In the rows, zero is written as 128.
Each row of numbers stands for one element and depends on some of the facts below. Use the named rows to name the rest.

Facts:
baris β nagro; bredu β suval; bugun β miga
dabe β kipluple; debrol β teklol; derom β fode
deron β rigrar; deron β trugrivun; drastok β stune
drufliplak β rudis; druflok β luretal; duvo β rigrar
fipo β nazur; fladras β tokul; fladras β poski
flesan β sastin; flese β deron; flostastur β sofi
gagines β rigrin; gopo β grivor; gopo β bava
gopo β sukle; grivor β gopo; grivor β griklofem
grustem β stupluker; grustem β vule; kadek β flupla
kadek β kipluple; kanaskil β drefi; kasem β kadek
kasem β trupus; klutim β vomidrik; kolak β klutotum
koviri β triplek; legotak β grimitror; lifluvin β fogrok
lututar β dabe; nazur β derom; neti β daza
notros β trizos; paple β rebi; plapu β fode
platruk β klutim; plili β grimitror; regrus β brulena
riflok β skuvuk; rigrar β ziki; rigrin β platruk
sadus β sotas; sadus β zesi; sofi β fiflol
sosu β sifigrar; stibogul β dadrik; stune β gosa
stupluker β stidrigra; tano β nagro; tigor β trufu
trabre β flesan; treron β gastapo; treron β paple
triplek β klakel; triplek β tadeton; trufu β teklol
tuton β bofi; vobru β grazi; vobru β niku
zafi β brupazon; zalis β bredu; zubel β vubun
baris π trufu; bava π flevipak; bofi π gosa
bredu π beklal; bugun π skudales; dadrik π ziki
daplel π tadeton; debrol π grustem; deron π pefa
doklogor π flupla; drufliplak π sosu; dugrekler π mupeklil
duvo π stidrigra; fegel π bretak; fladras π daza
flese π skitarem; flevipak π skanik; flostastur π tano
flupla π baris; fode π vubun; fogrok π flabrebron
galam π bugun; gosa π linik; gragar π deron
griklofem π duvo; gropledrem π drinos; klozon π lebrer
konin π skidrel; linik π trupus; lukler π galam
lututar π griklofem; mutal π lututar; neti π rebi
paple π kipluple; peve π kleska; plapu π fleplos
pleger π zalis; plili π miga; poski π tiflel
puplan π koviri; rugril π trudra; savum π puplan
sidu π veludron; skagok π dugrekler; skanik π neti
skedes π konin; skidrel π stakitis; skitarem π lukler
skudales π zona; sotas π nazur; stibogul π regrus
stune π tato; sugaska π kadek; suval π pleger
tadeton π rugril; tano π tuton; tato π treron
tiflel π drastok; tokul π skagok; treron π gropledrem
trikegrer π bofi; trineral π fiflol; tristapos π nutra
trufu π savum; vozis π kabro; vubun π stupluker
vule π trikegrer; zesi π klozon

Some rows with their names:
sugaska: [115  99 115 137 117 145 122 127 134 106 130 118 118 141 129 127 129 124
 106 126 140 111 122 120 125 122 135 154]
flupla: [143 198 120 132 125 130 146 128 122 107 152  83 118 190 110 186 134 131
 150  87 109 120 139  91 157 140 186 114]
sifigrar: [117  99 120 133 121 116 129 130 124 114 127 127 136 139 127 124 127 124
 139 125 133 116 117 105 130 126 134 138]
flevipak: [103  95  86 117  86  67 127 132 158 102 172 169 103 199 125 122 102 125
 107 178 130 137 150 153 121 147 155 125]
rigrin: [125 142 112 131 114 129 143 133 149  64 118 132 153 191 126 105 150 126
 149 130 147 130  74 114 137  86 127 151]
galam: [ 91 180 157 147 130 108 144  93 133 109 127 133 132  77 151 151 133 117
 163 208 176 142  94 129 112 168 133  97]
peve: [115 100 115 137 116 145 122 127 134 107 131 118 117 141 129 127 129 123
 106 126 140 111 122 121 126 123 135 154]
skitarem: [ 92 167 151 147 127 117 141  98 134 108 129 130 129  86 148 149 133 118
 155 198 171 137  99 129 114 161 133 104]
sotas: [110  85 116 142 119 136 124 129 135 114 141 117 128 139 123 126 127 124
 129 124 138 114 130 106 127 116 136 148]
trudra: [134 122 120 120 123  90 113 126 107 106  99 125 147 123 120 113 129 122
 123 105 127 110  95 112 125 139 128 162]
baris: [160 184  66 121 116 153 150 129 134  86 111 108  95 134 133 187 124 138
 118 102 121 107 118  83 134 131 148  95]
zalis: [132 129 119 114 119 107 126 124 113 102  91 135 132 124 137 121 127 126
 115 124 129 108  98 129 125 146 131 148]
puplan: [156 172  77 123 119 133 149 134 128  94 119 113 109 141 128 178 124 136
 139 101 119 112 115  72 138 129 147  91]
riflok: [124 122 117 124 116 134 127 125 125 102 107 129 119 133 138 127 128 125
 105 130 135 108 109 131 124 137 133 149]
veludron: [127 122 123 120 120 102 129 129 112 108 106 136 138 134 132 121 127 125
 132 123 128 113 100 116 129 140 132 139]
deron: [135 113 122 129 107 144 111 186 128 114 110 158  97 124 103 133 147 111
  84  92 143 118  85 102 131 197 135 165]
drastok: [131 129 119 114 119 107 127 125 113 102  91 135 132 124 137 121 127 125
 114 123 129 108  99 129 124 145 130 149]
sosu: [131 133 120 115 118 110 129 126 113 102  94 137 130 130 138 122 126 125
 115 124 129 110  97 129 126 145 132 144]
flese: [103 159 148 153 112 166 124 157 151 112 132 153  82  83 121 161 152 106
  99 165 184 139  85 121 117 214 136 131]
stune: [ 61  97 116 142 114 193 124 120 149 122  96 121  94 144 176 106 148 129
 103 143 106 122 139 120 153 158 112 108]

Which element is each row?
No name comes twice in this set of rows, the named rows included.
[131 163 185 125 141 147 135 137  81 149 109 151 123 217 100 121 116 125
 236  99 124 116 100 163 146  95 180 127]	trupus
[123  77 197 108 117 149 206 159 108  94 145 113 158 190 179 156 141 119
  69 139 145  85 130 151 151 153 179 182]	lututar
[120  85 105 139 122 148 127 122 131 112 117 116 135 137 117 127 126 129
 105 136 144 112 140 128 127 141 129 147]	paple
[102  96  83 116  85  62 128 132 159 102 174 172 103 202 125 122 101 125
 105 180 129 139 150 155 122 150 156 123]	skanik
[138 124 109 115 122 117 133 121 110 103  75 136 143 126 129 123 124 131
 103 138 134 109 112 144 126 167 126 139]	grustem
[129 153 110 126 112 136 141 131 148  57 108 132 142 187 132 107 151 126
 132 132 148 126  71 127 134  93 126 156]	gagines
[116  98 114 137 116 144 119 126 134 106 131 116 118 138 127 126 130 123
 103 123 140 110 122 120 125 123 134 159]	gragar
[121  86 110 135 126 119 134 126 120 118 115 126 153 137 114 124 124 129
 137 134 137 118 133 113 131 145 129 130]	gastapo
[118  20 150 123 114 167 199 164 129  93 153 126 149 154 179 147 132 122
  76 149 159  85 131 112 134 119 145 160]	mutal
[126  97 126 136 111 135 118 190 129 124 129 160 109 133  98 134 145 111
 117  95 141 125  92  82 136 188 137 148]	trugrivun
[115  97 114 136 117 147 123 126 135 107 129 118 118 136 129 127 128 124
 108 127 140 110 125 122 124 122 135 154]	bredu
[134 117 136 133 134 197 132 141 104 138  99 166  92 180 112 118 107 130
 209 115 144 106  97 152 124  64 145 117]	trikegrer
[133 107 140 135 139 190 134 143 100 148 102 171 102 181 105 115 103 131
 239 111 142 108  98 142 126  54 147 107]	gosa

Now the same elements, written a new way:
Some elements and their rows:
flupla: [109 131  73 167 127 163 168  74 103 129 118 153  94  91 144 145 176 123
 128 101 129 175 115 104 187 130]
bredu: [113 105 160 183 122 141 115 103 107 114 168 149 141 123 119 148 106 204
 152 123 166 163 134 141 147 162]
lututar: [135 116 105 121  54  99 128 159 183  87 105  82 116 109 129 142 148 139
 137  75 197 156  89 159  53 158]
paple: [115 120 106 151 142 143 133 146 140 143 150 110 105 135 157 121 151 133
  81 104 132 156 142 132 140 135]
zesi: [136 123  79 135 102 123 145 111  94 105 170 144  93 105 147 136 128 139
 118 125 137 153 155 115 161 125]
puplan: [113 130 105 181 135 176 165  88 120 140  94 137 112  90 126 112 161 119
 134  89 146 167 119  90 168 127]
klozon: [121 129  97 157 121 134 133 130 116 134 149 128 118 116 139 118 121 151
 107 119 152 152 144 123 129 128]
skitarem: [119 140 113 174  85 184 158 165 115  92 164 132 108 149 136 127 109 164
  89  88 125 110 135 141 159 110]
stibogul: [109 136 116 150 126 156 119 140 147 131 117 114 113 118 122 100  79 142
  85 109 187 138 146  86 118 116]
tadeton: [110 111  53 156 126 103 142 119  85 182 195 162 111 129 157 185 129 157
  97 110 140 156 156 151 136 108]
daplel: [115 128  91 158 122 128 129 123 111 148 164 130 122 117 138 133 120 149
  97 113 151 141 148 132 124 118]
poski: [121  93  85 148 130 136 163 142 105 130 150 143  89 137 176 163 150 165
 109 130 135 176 157 135 158 140]
gagines: [133 120 152 149 146 148 141 148 144 159 144 108 130 123 121  74 129 135
 129 115 145 123 160 135 106 126]
trabre: [122 109 144 135 150 154 147 142 140 143  90 134 114 129 117  91 109 165
 109 144 164 127 168 126 103 133]
kolak: [101 155 150 118 177 174 109 136 178 147 153  90 114 132 128  84 133  94
  70 103 134 120 142 115 101 143]
nagro: [128 104 127 116 142 150 152 117 116 114 162 154  89 114 148 133 107 132
 137 148 140 137 173 105 142 143]
zubel: [144 136 133 127 133 142 134 138 135 140 128 111 118 107 106  55 110 118
 117 122 145 108 169 114 102 111]
kanaskil: [113 159 140 131 152 177 137 133 160 152 148 110 129 111 127  86 124 116
 107 137 142 114 148 121  82 140]
grivor: [136 123 133 119 142 136 144 117 115 116 149 145 101 111 119 105 125 142
 136 144 130 125 164 127 129 137]
nutra: [131 117 136 129 149 148 148 126 129 133 152 135 104 117 133  97 118 133
 129 133 135 131 167 124 127 138]

Which element is each row?
No name comes twice in this set of rows, the named rows included.
[121 110 154 160 156 175 160 136 148 165 105 122 128 117 123  81 143 141
 140 122 141 139 150 126 119 138]	koviri
[113  90 114  83 183 148 162 139 104 124 173 107 116 134 186 105 142 117
 104 123 120 151 167 114 159 164]	rebi
[119 119  78 117 117 123 148 113  68  89 173 128 128 104 162 124 127 153
 122 133 132 164 144 107 169 154]	bava
[128 130 141 135 146 152 139 136 137 139 125 124 122 119 116  81 125 141
 115 138 140 119 161 135 104 136]	kasem
[134  91 115 134 127 175 189 142 128 155 176 152  99 120 183 130 121 133
 153 153 136 158 184 112 122 138]	daza
[119 121  93 126 124 148 131 119 119 108 161 141  80 121 154 145  87 123
  96 114 160 155 162  72 160 119]	dadrik
[126  93 133 120 150 145 157 136 125 131 112 145  97 128 136 113 114 158
 121 149 150 132 177 126 127 139]	flesan
[121 120 138 122 151 163 134 122 145 136 161 132  99 122 140 113 106 121
 113 128 147 134 167 108 123 139]	stupluker
[116 144  82 207 116 180 184  59 109 149  66 148 122  58 114  92 173 100
 155  84 149 169 110  63 181 108]	trufu
[144 136  70 127 108 119 145 123 103 112 171 131  96 104 147 123 126 116
 108 111 138 145 159 102 156 110]	vubun
[109 130 117 173 121 152 125 124 130 143 184 126 135 113 147 137 115 149
 117 110 159 162 133 112 127 132]	deron

The same elements again, as new rows of numbers:
Named rows:
regrus: [106 140 129 147 153 121 117 142 148 133 131 134 140 138 126 141 133 112
 128 143 145 113 145 133 125 134 120 140]
linik: [107 128 223 167 107 143  96 150 138  98  74 133 166  41 146 105  95 107
 148  90  79 141 122 198  99  63 190 175]
trupus: [ 66 149 227 164 108 136  73 157 144  89 103 133 131  21 132 116 117  84
 155 128  69 134 155 199  94  61 189 176]
teklol: [146 100 125 126 122 127 108 115 143 130 139 158 130 134 127 131 125 128
 115 144  96 131 132 138 148 115 119 116]
tokul: [143 118  91 115 117 157 116 105 116 156 117 126 142 118 115 151 126 151
 121 109  95 152 112 114 134 137 104 118]
kipluple: [ 83 155 125 118 121 129  95 127 134 122 162 126  87  98 106 145 158 105
 133 172 104 125 167 125 122 125 121 128]
sofi: [129 128 126 132 129 131 125 127 130 134 128 130 134 133 127 132 126 130
 125 126 125 127 128 126 128 128 125 127]
daza: [102 122 127 142 148 113 106 122 147 134 149 141 125 129 127 144 140 125
 133 139 128 117 151 137 127 125 121 131]
zona: [ 85  98 113 117 182  60  85 193 110 115  68 129  35 117 157  89 122  82
 149 134 181  81 122 136 189 113 133  57]
treron: [185 153 189 140 101  57 244 155 135 147 137 146  85 212  96 217 115  79
 131 131 139 138 141 109 103  46 153 121]
rigrin: [120 112 122 105 156 139 147 126 101 151 147 114 137 102 151 152 115 124
  96 130 147 118 131 125 121 126 150 142]
nonur: [129 128 124 129 128 130 127 127 130 132 128 129 132 129 127 132 127 130
 126 127 126 128 127 128 128 130 123 126]
stidrigra: [ 99  83 144 127 105 152 124 106 152  33 155 141 157 161 110 100 166 200
 103 181 182  23 210 147  87  97 162  67]
bugun: [114 104 108 103 166  77 101 200  90 115  41 117  40 120 157  79 106  86
 141 120 182  90  96 123 193 117 133  45]
vobru: [133 141 126 136 131 136 132 143 133 132 114 128 144 140 127 129 121 120
 120 129 138 123 124 123 125 134 122 132]
sifigrar: [127 118 124 127 127 127 121 116 129 133 136 131 125 125 129 135 132 136
 129 125 117 130 133 129 130 124 125 124]
peve: [152 127 117 115 108 147 138 119 114 136 114 120 138 125 122 130 121 141
 118 112 113 140 108 117 128 133 122 119]
kleska: [103 130 127 143 150 117 111 131 147 134 139 136 132 132 126 142 136 118
 133 141 136 114 148 133 126 131 122 137]
flese: [117  84 109  72 132  95 146 175  73  95  37 123  61 116 124  74 108  90
 138  87 162 104  44 111 172 139 114  70]
zafi: [131 137 127 133 131 134 131 137 132 131 119 125 141 136 127 129 122 124
 122 128 135 125 126 125 126 134 124 132]

Rows to name:
No name comes twice in this set of rows, the named rows included.
[ 88 176 128 124 125 137 107 152 135 119 144 119 103 109 104 144 145  91
 127 176 121 120 161 121 115 138 120 137]	kadek
[119 102 121 101 152 136 140 116 101 152 155 117 129  97 151 153 122 131
 102 129 135 121 135 129 125 120 150 138]	vomidrik
[ 95  77 146  98  86 163 178 112 133   5 124 135 176 158  77  87 159 184
 102 156 195  20 152 129  68 130 145  90]	duvo
[155 137 113 120 113 153 140 130 117 140 105 117 148 134 120 132 115 137
 113 113 120 140 105 114 126 139 116 122]	flostastur
[109  96 108 101 162  74  97 186  92 116  55 121  35 115 155  83 114  93
 143 119 171  94 103 126 191 112 133  49]	skudales
[175 124 119 120 107 154 133 135 130 133 104 138 153 143 121 125 107 124
 100 134 106 137 103 123 142 132 114 117]	debrol
[133  70 142 133  72 137 142  91 157  23 132  95 152 128  96 103 158 236
 100 184 190  43 177 114  83 129 192  64]	griklofem
[ 87 147  98 147 144 150  96 110 120 165 132 117 130 135 121 156 145 160
 152  78 122 138 135 104 111 132 106 120]	tadeton
[149 142 189 146 122  35 223 144 147 145 162 152  72 196 100 224 133  79
 146 144 142 129 167 120 103  43 155 128]	drinos
[ 68  94 133 122 147 103 132 109 141 109 148 156 126 122  98 138 149 107
 146 124 129 108 119 134 119 141 102 154]	ziki

The same elements again, as new rows of numbers:
Known rows:
vobru: [129 154 132 134 139 131 122 131 116 139  98 120 130 163]
doklogor: [135  81 132 131 125 113 134 112 126 129 161 144 127 107]
drinos: [130 150 130  97 142 151 125 131 131 139 111  80 143 156]
nagro: [118 162 129 104 114 141 105 124 126 116 103 119 129 144]
fleplos: [117 156 132 123 133 142 117 129 120 130 101 115 124 152]
notros: [124 147 116 117 140 125 124 143 103 130  99 123 127 167]
platruk: [118 153 130 129 135 145 121 128 125 132  99 112 122 151]
gropledrem: [173  81 120  78 153 135 163 125 161 156 185  58 179 120]
klutotum: [ 90 155 135 105 120 170 125 141 120 130 105 106 116 121]
gastapo: [112 166 144  95 129 149 106 133 131 113 104 112 120 125]
puplan: [124  38 145 114 126 113 119  74 104 125 163 153 113 117]
dadrik: [136 101 110 126 101 112 129 118 137 116 160 142 138 107]
sosu: [121 153 144 129 146 145 127 137 114 150  98 117 124 150]
paple: [141 107 142 111 132 113 139 136 136 124 157 145 128  91]
neti: [111 151 128 202 130  51 170 103  82 114 138 135 172  55]
kipluple: [105 159 130 114 123 149 111 123 131 118 101 109 121 138]
flupla: [113  42 143 113 120 123 116  73 120 112 168 144 113 101]
sifigrar: [105 157 136 121 122 153 109 125 132 125 103 107 122 135]
debrol: [148  96 131 144 132 112 153 133 125 145 153 148 133 116]
trizos: [110 152 109 103 117 139 107 128 123 106 105 113 126 149]

Which element is each row?
No name comes twice in this set of rows, the named rows included.
[147 117 107 180  73  69 163 163 136 181 194 111  66 148]	bugun
[136  81 129 142 116 115 152 146 149 117 147 163 136 110]	mutal
[ 96 140  96 145 114 166 128 116 128 120 105 100 113 159]	miga
[129  99  96 144 117 141 128 126 138 130 168 146 130  95]	vule
[146  94 133 143 150 103 144 136 128 140 154 143 131 110]	plapu
[128 159 140 123 134 132 109 121 129 127  98 119 131 153]	sofi
[157 102 121 140 113 110 152 124 118 147 157 157 140 124]	drufliplak
[189  83 140  49 177 133 176 141 159 167 186  48 187 111]	treron
[133  95 125 136 126 114 127 125 149 115 161 135 133  93]	fode
[149 110 136 127 110 109 162 141 121 153 166 150 121 110]	flese

